Here is a tiny trained network, its code and every weight. The questions are about switching its units off for an input and a target symbol, where a switched-off unit gives its printed mean instead of its output.

import numpy as np


def w(rows, s, z=0):
    codes = np.array(rows[::2]) - 128.0
    scale = np.full(codes.shape[1], s)
    scale[-1] = z or s
    return codes * scale


def norm(h):
    return h / np.sqrt((h * h).mean(-1, keepdims=True) + 1e-5)


def f(y):
    return np.maximum(y, 0)


def softmax(a):
    e = np.exp(a - a.max(-1, keepdims=True))
    return e / e.sum(-1, keepdims=True)


def log_softmax(a):
    a = a - a.max(-1, keepdims=True)
    return a - np.log(np.exp(a).sum(-1, keepdims=True))


def net(x, mask):
    ids = ['ΓΦαβδεζηθλμξπστω'.index(c) for c in x.split()]
    T = len(ids)
    res = E[ids] + P[:T]
    u = 0
    for l in range(2):
        r = norm(res)
        for j in range(2):
            rows = slice(4 * j, 4 * j + 4)
            q, k, v = (r @ M[l][rows].T for M in (Q, K, V))
            z = softmax(np.where(np.tri(T) > 0, q @ k.T / 4**0.5, -1e9)) @ v
            o = O[l][rows]
            res = res + np.where(mask[u + j], z, o[:, -1]) @ o[:, :-1]
        u += 2
        y = f(norm(res) @ A[l][:, :-1].T + A[l][:, -1])
        res = res + np.where(mask[u : u + 4], y, B[l][:, -1]) @ B[l][:, :-1]
        u += 4
    return log_softmax(norm(res)[-1] @ U[:, :-1].T + U[:, -1])


Q, K, V, O, A, B = {}, {}, {}, {}, {}, {}
E = w([
[135,93,113],'Γ',
[143,152,128],'Φ',
[134,89,113],'α',
[112,250,151],'β',
[132,107,120],'δ',
[142,153,128],'ε',
[140,158,126],'ζ',
[130,202,141],'η',
[124,157,162],'θ',
[157,159,113],'λ',
[135,88,101],'μ',
[133,70,97],'ξ',
[136,83,97],'π',
[132,65,92],'σ',
[164,137,65],'τ',
[81,159,119],'ω',
],0.021)
P = w([
[136,132,125],'0',
[127,200,134],'1',
[134,186,36],'2',
[157,109,139],'3',
[122,218,157],'4',
[129,197,26],'5',
[163,96,139],'6',
[120,219,130],'7',
[128,179,28],'8',
[176,81,142],'9',
[105,253,177],'10',
[127,169,35],'11',
],0.014)
Q[0] = w([
[112,155,145],'L0H0',
[242,11,138],'L0H0',
[120,157,78],'L0H0',
[112,84,177],'L0H0',
[159,153,198],'L0H1',
[204,200,148],'L0H1',
[10,168,94],'L0H1',
[75,132,135],'L0H1',
],0.012)
K[0] = w([
[136,131,93],'L0H0',
[235,105,143],'L0H0',
[62,135,211],'L0H0',
[138,110,82],'L0H0',
[152,115,196],'L0H1',
[80,151,173],'L0H1',
[153,189,9],'L0H1',
[189,140,121],'L0H1',
],0.014)
V[0] = w([
[232,85,146],'L0H0',
[2,68,87],'L0H0',
[142,203,101],'L0H0',
[139,241,88],'L0H0',
[95,96,107],'L0H1',
[139,162,116],'L0H1',
[88,42,151],'L0H1',
[171,158,67],'L0H1',
],0.0063)
O[0] = w([
[171,33,97,82],'L0H0',
[1,105,96,59],'L0H0',
[146,165,155,212],'L0H0',
[153,171,152,254],'L0H0',
[150,117,132,91],'L0H1',
[151,149,108,167],'L0H1',
[80,87,141,27],'L0H1',
[200,202,203,182],'L0H1',
],0.006,0.005)
A[0] = w([
[8,155,198,144],'L0N0',
[23,211,59,102],'L0N1',
[169,218,3,254],'L0N2',
[99,131,119,38],'L0N3',
],0.0074,0.0036)
B[0] = w([
[160,160,102,145],'L0N0',
[2,32,73,161],'L0N1',
[49,190,164,247],'L0N2',
[236,141,172,128],'L0N3',
],0.009,0.011)
Q[1] = w([
[173,122,94],'L1H0',
[90,99,176],'L1H0',
[145,142,120],'L1H0',
[157,131,128],'L1H0',
[126,216,247],'L1H1',
[182,166,195],'L1H1',
[144,187,125],'L1H1',
[106,111,183],'L1H1',
],0.015)
K[1] = w([
[100,100,86],'L1H0',
[164,119,76],'L1H0',
[84,109,142],'L1H0',
[56,148,151],'L1H0',
[247,109,137],'L1H1',
[215,93,128],'L1H1',
[173,111,90],'L1H1',
[149,113,149],'L1H1',
],0.015)
V[1] = w([
[140,96,96],'L1H0',
[109,167,121],'L1H0',
[105,155,94],'L1H0',
[132,118,87],'L1H0',
[130,117,144],'L1H1',
[76,119,218],'L1H1',
[88,83,123],'L1H1',
[116,81,252],'L1H1',
],0.019)
O[1] = w([
[152,123,112,4],'L1H0',
[96,149,126,253],'L1H0',
[118,163,90,200],'L1H0',
[129,145,110,71],'L1H0',
[117,139,168,124],'L1H1',
[91,85,174,119],'L1H1',
[92,160,134,8],'L1H1',
[129,126,249,128],'L1H1',
],0.016,0.0065)
A[1] = w([
[150,242,2,193],'L1N0',
[203,66,118,200],'L1N1',
[38,176,247,81],'L1N2',
[118,78,136,3],'L1N3',
],0.0082,0.0037)
B[1] = w([
[123,134,253,254],'L1N0',
[122,70,86,144],'L1N1',
[49,179,237,212],'L1N2',
[122,137,117,128],'L1N3',
],0.008,0.0095)
U = w([
[126,117,116,136],'Γ',
[183,136,144,120],'Φ',
[118,102,115,254],'α',
[124,137,126,61],'β',
[127,117,120,130],'δ',
[172,138,143,96],'ε',
[151,141,133,53],'ζ',
[128,138,127,33],'η',
[92,92,206,211],'θ',
[173,167,133,62],'λ',
[122,122,113,159],'μ',
[114,121,112,165],'ξ',
[122,127,110,198],'π',
[120,126,110,128],'σ',
[158,202,62,123],'τ',
[1,134,87,31],'ω',
],0.019,0.0051)

Each question gives the input, a string of symbols that net reads in full, and the target symbol t.
The units are the heads (4 rows each of Q, K, V and O) and the neurons (one row each of A and B). Each row of codes is followed by its name. A weight is (code - 128) times the scale printed after its matrix; where a second scale follows, it is the last column's (O, A, B and U).
mask holds one flag per unit, layer by layer, with each layer's heads first. A switched-off unit (its flag False) gives its mean, the last column of its rows in O or B, instead of its output. The means were averaged over made-up inputs and are rounded, as every weight is.
A unit's drop is (log p(t) with every unit on - log p(t) with that unit switched off) / (log p(t) with every unit on - log p(t) with every unit switched off).
The circuit of an input: a set's keep is (log p(t) with only the set's units on - log p(t) with every unit switched off) / (log p(t) with every unit on - log p(t) with every unit switched off). Starting from all 12 units, units are removed one at a time, each time the one whose removal leaves the highest keep (on an exact tie, the one counted first), for as long as the keep stays at least 0.8.
units of the circuit, in order: the units of the circuit, biggest drop first
unit that matters most: the unit with the biggest drop
top k neurons: the k neurons with the biggest drops, biggest first
top k neurons in layer l: the k neurons of layer l with the biggest drops, biggest first
which heads matter: for each layer, one digit per head in row order, 1 if its drop is at least 0.15 and else 0, layers parted by /
drop when u is switched off: that unit's drop, to one decimal
input ξ σ β β τ θ ω, target ω: which heads matter -> 10 / 01
input θ θ Γ θ τ θ ω θ ζ, target ω: units of the circuit, in order -> (L0H0; L0N1)
input μ θ θ ω τ θ τ θ τ ω α, target ω: top 3 neurons -> (L0N1; L0N2; L1N0)
input θ θ π π ω α τ Φ, target τ: units of the circuit, in order -> (L1H1)
input θ μ ω τ ξ ε δ τ η ω Γ, target ω: which heads matter -> 10 / 00
input θ θ Γ, target θ: top 2 neurons -> (L0N2; L0N1)
input ζ λ θ Φ θ τ τ θ, target τ: which heads matter -> 10 / 01
input ξ μ θ λ ω ζ θ Γ τ λ τ σ, target τ: units of the circuit, in order -> (L1H1; L0N1; L0H1; L0N2)
input θ θ σ τ θ ω ω δ, target ω: units of the circuit, in order -> (L0H0; L0N1; L1H1)
input θ θ θ θ τ λ θ θ θ, target θ: units of the circuit, in order -> (L0N2; L1H1)
input θ α θ ω π τ λ ω ζ, target ω: units of the circuit, in order -> (L0N1; L0H0)
input δ ζ θ λ θ τ θ θ δ, target θ: units of the circuit, in order -> (L0N2; L1H1; L0H1)
input ω τ α τ η, target τ: which heads matter -> 00 / 01
input θ θ τ θ β Φ, target θ: which heads matter -> 10 / 01
input β ω θ τ Φ, target τ: which heads matter -> 00 / 01
input τ ξ β τ ω, target τ: which heads matter -> 00 / 01
input σ θ θ λ θ η θ π ω ω θ λ, target ω: units of the circuit, in order -> (L0N1; L0H0)
input τ Φ τ ω τ θ θ τ μ, target τ: top neuron -> (L1N2)
input ξ τ θ θ θ ζ, target θ: units of the circuit, in order -> (L0N2; L0H0; L1H1; L0H1)
input π θ ω μ ξ θ θ θ λ θ θ ε, target θ: unit that matters most -> L0N2
input θ ζ τ θ ε θ δ ζ θ ω λ β, target ω: units of the circuit, in order -> (L0H0; L0N1)
input α ε ξ ω τ, target ω: top 2 neurons in layer 0 -> (L0N2; L0N1)
input τ Φ ξ θ θ τ θ τ θ θ τ, target θ: drop when L0N1 is switched off -> -0.1
input λ τ θ τ θ θ τ, target τ: drop when L1H1 is switched off -> 1.2
input θ π Φ θ θ θ, target θ: drop when L1H1 is switched off -> 0.6
input θ δ τ ζ Φ θ θ τ, target θ: top 2 neurons in layer 0 -> (L0N2; L0N0)
input θ δ π τ σ τ θ θ τ ω π, target ω: unit that matters most -> L0H0
input ε θ θ δ λ θ ω, target ω: drop when L0N1 is switched off -> 0.8
